Below are the code and all the weights of a small trained network. Each question names an input and a target symbol and asks about switching units off, where a switched-off unit gives its printed mean instead of its output.

import numpy as np


def w(rows, s, z=0):
    codes = np.array(rows[::2]) - 128.0
    scale = np.full(codes.shape[1], s)
    scale[-1] = z or s
    return codes * scale


def norm(h):
    return h / np.sqrt((h * h).mean(-1, keepdims=True) + 1e-5)


def f(y):
    return np.maximum(y, 0)


def softmax(a):
    e = np.exp(a - a.max(-1, keepdims=True))
    return e / e.sum(-1, keepdims=True)


def log_softmax(a):
    a = a - a.max(-1, keepdims=True)
    return a - np.log(np.exp(a).sum(-1, keepdims=True))


def net(x, mask):
    ids = ['βγεζθμπσφψω'.index(c) for c in x.split()]
    T = len(ids)
    res = E[ids] + P[:T]
    u = 0
    for l in range(2):
        r = norm(res)
        for j in range(3):
            rows = slice(3 * j, 3 * j + 3)
            q, k, v = (r @ M[l][rows].T for M in (Q, K, V))
            z = softmax(np.where(np.tri(T) > 0, q @ k.T / 3**0.5, -1e9)) @ v
            o = O[l][rows]
            res = res + np.where(mask[u + j], z, o[:, -1]) @ o[:, :-1]
        u += 3
        y = f(norm(res) @ A[l][:, :-1].T + A[l][:, -1])
        res = res + np.where(mask[u : u + 4], y, B[l][:, -1]) @ B[l][:, :-1]
        u += 4
    return log_softmax(norm(res)[-1] @ U[:, :-1].T + U[:, -1])


Q, K, V, O, A, B = {}, {}, {}, {}, {}, {}
E = w([
[183,61,66,141,65,175,118,91,149,98,189],'β',
[79,137,184,95,188,163,61,62,72,180,156],'γ',
[40,103,103,91,68,188,168,120,154,145,188],'ε',
[131,38,219,136,168,160,175,153,64,144,158],'ζ',
[160,160,114,65,229,49,147,151,128,168,141],'θ',
[131,138,175,137,116,72,83,127,67,135,151],'μ',
[108,100,186,208,139,91,163,114,178,191,178],'π',
[146,231,59,128,84,178,51,135,195,118,121],'σ',
[158,165,84,64,41,216,156,96,158,150,212],'φ',
[100,106,99,164,125,66,185,95,3,146,138],'ψ',
[25,102,69,160,93,157,170,92,179,101,167],'ω',
],0.024)
P = w([
[77,117,136,217,17,211,133,116,129,198,25],'0',
[49,109,147,128,64,130,134,101,119,115,221],'1',
[66,120,144,143,107,114,139,104,95,133,223],'2',
[88,115,154,110,123,90,134,89,91,156,199],'3',
[115,107,159,88,132,57,140,84,113,181,180],'4',
[142,108,149,85,159,37,142,105,125,182,153],'5',
[159,106,170,69,181,12,121,78,124,196,145],'6',
],0.011)
Q[0] = w([
[176,176,107,90,136,187,120,128,147,154,106],'L0H1',
[169,127,221,197,231,11,141,148,88,186,146],'L0H1',
[153,112,31,129,22,227,124,73,180,71,86],'L0H1',
[113,60,82,140,106,97,160,118,153,76,72],'L0H2',
[138,177,52,34,213,84,155,203,182,112,142],'L0H2',
[162,158,167,241,201,70,161,203,252,157,50],'L0H2',
[204,74,172,191,101,168,90,165,124,56,51],'L0H3',
[73,69,203,138,9,182,107,53,86,175,201],'L0H3',
[141,124,113,191,39,78,38,47,86,143,179],'L0H3',
],0.027)
K[0] = w([
[133,189,134,107,160,134,115,116,160,182,127],'L0H1',
[112,151,126,112,97,251,165,135,119,103,201],'L0H1',
[147,76,199,157,189,43,34,104,101,170,89],'L0H1',
[159,84,72,127,139,47,103,88,118,66,131],'L0H2',
[113,131,150,220,94,152,154,132,148,177,28],'L0H2',
[79,105,121,157,42,212,166,142,150,75,142],'L0H2',
[106,115,123,69,101,179,129,122,149,28,216],'L0H3',
[135,92,162,57,228,72,168,120,134,119,204],'L0H3',
[191,134,89,68,187,52,117,110,157,107,185],'L0H3',
],0.031)
V[0] = w([
[125,146,128,110,109,126,122,102,100,92,119],'L0H1',
[137,90,63,97,165,158,167,127,127,124,114],'L0H1',
[155,115,90,130,124,132,136,128,122,163,89],'L0H1',
[94,156,94,108,113,84,107,197,120,158,136],'L0H2',
[119,154,122,84,105,122,104,154,47,148,127],'L0H2',
[127,80,142,143,154,140,121,142,122,164,135],'L0H2',
[118,135,102,254,157,62,98,88,91,116,151],'L0H3',
[251,117,86,174,175,163,129,4,137,116,110],'L0H3',
[206,118,189,173,111,113,62,168,128,107,101],'L0H3',
],0.012)
O[0] = w([
[82,155,162,144,118,134,135,135,99,95,151,128],'L0H1',
[160,128,136,118,139,133,169,64,94,57,85,80],'L0H1',
[130,115,134,128,122,124,126,61,62,124,86,108],'L0H1',
[103,136,157,112,95,50,62,95,75,185,104,139],'L0H2',
[55,199,158,54,104,124,99,253,30,193,122,219],'L0H2',
[156,103,68,122,161,139,103,192,111,169,142,177],'L0H2',
[113,171,84,185,184,128,17,62,125,225,210,239],'L0H3',
[51,255,116,110,226,178,187,60,109,52,124,55],'L0H3',
[232,146,94,15,61,64,124,135,149,104,160,3],'L0H3',
],0.0053,0.0076)
A[0] = w([
[100,162,111,116,3,165,162,65,77,102,183,75],'L0N1',
[32,59,113,215,111,137,139,116,152,35,72,32],'L0N2',
[30,209,9,100,36,187,94,51,197,64,123,110],'L0N3',
[166,159,161,195,89,97,61,164,111,92,107,4],'L0N4',
],0.014,0.004)
B[0] = w([
[182,80,74,103,129,212,195,95,172,214,124,235],'L0N1',
[43,9,64,126,134,141,126,84,174,105,153,169],'L0N2',
[103,147,66,168,102,194,117,245,145,210,229,253],'L0N3',
[75,110,104,70,91,68,111,137,168,74,171,137],'L0N4',
],0.011,0.016)
Q[1] = w([
[153,160,132,193,86,188,163,53,148,52,61],'L1H1',
[126,117,169,120,57,198,86,109,129,5,23],'L1H1',
[157,160,92,150,93,90,185,134,61,62,49],'L1H1',
[163,111,90,168,93,152,86,88,201,156,207],'L1H2',
[113,171,123,124,203,116,176,150,38,181,115],'L1H2',
[60,118,136,84,200,134,161,105,54,95,31],'L1H2',
[141,113,193,127,60,153,97,169,149,16,14],'L1H3',
[170,145,178,216,73,122,109,69,107,1,47],'L1H3',
[140,83,116,138,73,170,161,152,123,113,120],'L1H3',
],0.025)
K[1] = w([
[115,154,105,196,28,200,123,116,136,139,117],'L1H1',
[107,69,141,147,45,197,76,119,122,91,147],'L1H1',
[85,132,69,132,73,158,137,148,143,113,110],'L1H1',
[154,112,143,116,219,40,178,123,115,139,139],'L1H2',
[106,172,67,153,122,173,129,134,94,151,54],'L1H2',
[78,112,105,159,30,202,133,93,124,108,100],'L1H2',
[113,103,127,147,4,209,101,135,119,112,99],'L1H3',
[110,127,102,193,26,212,110,110,143,103,149],'L1H3',
[176,92,185,148,124,133,121,91,70,112,112],'L1H3',
],0.027)
V[1] = w([
[134,110,16,63,29,83,175,140,81,71,132],'L1H1',
[122,133,136,148,111,117,117,97,22,200,37],'L1H1',
[178,71,132,239,97,24,219,158,139,159,115],'L1H1',
[83,155,123,120,167,138,116,150,133,206,122],'L1H2',
[141,106,155,184,168,191,157,86,146,116,107],'L1H2',
[143,95,57,53,173,179,98,122,47,117,117],'L1H2',
[233,78,133,150,153,176,24,146,92,138,127],'L1H3',
[118,194,101,80,129,134,51,1,177,126,145],'L1H3',
[132,171,13,179,122,89,194,63,93,152,93],'L1H3',
],0.032)
O[1] = w([
[153,192,115,228,127,71,128,147,53,193,65,30],'L1H1',
[63,142,70,72,86,134,111,70,39,202,188,229],'L1H1',
[193,41,136,125,221,56,159,198,43,197,192,156],'L1H1',
[126,183,108,90,193,95,166,104,159,115,92,255],'L1H2',
[81,74,107,149,92,192,138,146,152,131,137,112],'L1H2',
[77,161,83,112,132,121,110,77,72,88,72,142],'L1H2',
[158,194,75,118,88,178,98,174,104,46,194,149],'L1H3',
[189,213,149,147,132,151,87,32,247,155,194,95],'L1H3',
[106,144,88,184,247,118,114,59,88,242,164,133],'L1H3',
],0.016,0.032)
A[1] = w([
[200,115,109,199,153,188,84,59,171,63,136,148],'L1N1',
[198,113,128,159,93,254,214,106,89,120,136,71],'L1N2',
[200,218,147,161,31,65,67,119,81,135,165,3],'L1N3',
[161,52,183,136,139,90,109,150,79,187,80,84],'L1N4',
],0.035,0.0033)
B[1] = w([
[97,85,61,162,89,155,102,132,28,62,131,176],'L1N1',
[238,161,212,85,147,59,114,51,115,162,110,215],'L1N2',
[115,57,86,157,43,5,74,111,181,147,105,254],'L1N3',
[138,190,113,79,98,203,28,102,140,145,142,204],'L1N4',
],0.023,0.015)
U = w([
[49,44,135,249,135,160,184,116,157,115,82,164],'β',
[65,129,137,90,175,76,206,150,145,85,39,54],'γ',
[131,82,137,81,72,125,190,223,23,86,109,110],'ε',
[161,218,67,176,151,158,116,255,137,124,87,184],'ζ',
[56,145,72,144,131,115,183,111,42,179,180,153],'θ',
[125,103,90,147,81,31,100,147,160,123,105,171],'μ',
[223,102,64,192,134,165,120,106,59,46,146,89],'π',
[180,183,214,150,123,145,184,97,160,192,86,199],'σ',
[72,78,187,101,68,209,96,169,141,219,44,2],'φ',
[92,181,131,76,88,182,124,83,157,56,148,159],'ψ',
[146,57,161,114,174,124,145,159,183,107,225,133],'ω',
],0.0092,0.0037)

Each question gives the input, a string of symbols that net reads in full, and the target symbol t.
The units are the heads (3 rows each of Q, K, V and O) and the neurons (one row each of A and B). Each row of codes is followed by its name. A weight is (code - 128) times the scale printed after its matrix; where a second scale follows, it is the last column's (O, A, B and U).
mask holds one flag per unit, layer by layer, with each layer's heads first. A switched-off unit (its flag False) gives its mean, the last column of its rows in O or B, instead of its output. The means were averaged over made-up inputs and are rounded, as every weight is.
A unit's drop is (log p(t) with every unit on - log p(t) with that unit switched off) / (log p(t) with every unit on - log p(t) with every unit switched off).
The circuit of an input: a set's keep is (log p(t) with only the set's units on - log p(t) with every unit switched off) / (log p(t) with every unit on - log p(t) with every unit switched off). Starting from the 12 units with the biggest drops (on a tie, the unit counted first), units are removed one at a time, each time the one whose removal leaves the highest keep (on an exact tie, the one counted first), for as long as the keep stays at least 0.8.
units of the circuit, in order: the units of the circuit, biggest drop first
unit that matters most: the unit with the biggest drop
k most important neurons: the k neurons with the biggest drops, biggest first
top k neurons in layer l: the k neurons of layer l with the biggest drops, biggest first
heads that matter: for each layer, one digit per head in row order, 1 if its drop is at least 0.15 and else 0, layers parted by /
input φ φ φ, target σ: unit that matters most : L1N2
input ω θ ω β, target ω: units of the circuit, in order : L0H2, L1H1, L0H3
input ε ω π ζ ω ω ω, target ε: heads that matter : 000 / 001
input σ β ω ζ γ π θ, target σ: units of the circuit, in order : L0H3, L1H3, L0N3, L1H1
input ω θ φ μ γ σ ψ, target ω: heads that matter : 011 / 100
input β ω ω ε θ γ β, target β: units of the circuit, in order : L0H3, L1H1, L1H3, L1N1
input ψ γ β, target ψ: heads that matter : 000 / 000
input β ε ψ ε θ σ ζ, target β: units of the circuit, in order : L0H3, L1H1, L1H3, L1N1
input σ ψ σ ε ψ π, target ω: heads that matter : 000 / 000
input π φ φ ω ε ε φ, target ω: heads that matter : 101 / 100
input ω π ε φ, target ω: heads that matter : 000 / 100
input φ ω β, target π: 2 most important neurons : L1N1, L1N2
input ζ ψ θ ζ, target ζ: units of the circuit, in order : L1H1, L0H3
input φ ε β φ, target σ: units of the circuit, in order : L1N2, L1H1, L0N1
input ω θ ψ π β μ, target ω: units of the circuit, in order : L1H1, L0H2, L0H3
input φ ω θ, target φ: heads that matter : 001 / 001
input σ ω γ, target ψ: units of the circuit, in order : L1H1
input γ θ φ ε ζ γ, target γ: units of the circuit, in order : L1H2, L1H1
input ψ φ φ φ ψ θ, target ψ: heads that matter : 001 / 100
input φ γ β γ μ, target μ: heads that matter : 001 / 000
input μ φ φ ω ω ω σ, target μ: heads that matter : 000 / 000
input φ ζ β, target ε: heads that matter : 000 / 001
input π ω θ ε φ ω, target π: unit that matters most : L1N1
input φ μ θ φ ψ π, target φ: top 2 neurons in layer 0 : L0N3, L0N1
input β φ φ γ σ θ φ, target β: units of the circuit, in order : L1H3, L0H3, L1H1, L1N1
input ω φ θ ψ μ μ, target ω: heads that matter : 010 / 100
input ε π ψ ζ ε, target ε: unit that matters most : L1H3
input μ ω β, target μ: heads that matter : 000 / 100
input ε φ φ φ ε, target φ: 2 most important neurons : L1N4, L0N3
input φ ω φ θ ω β, target φ: 2 most important neurons : L1N4, L0N3
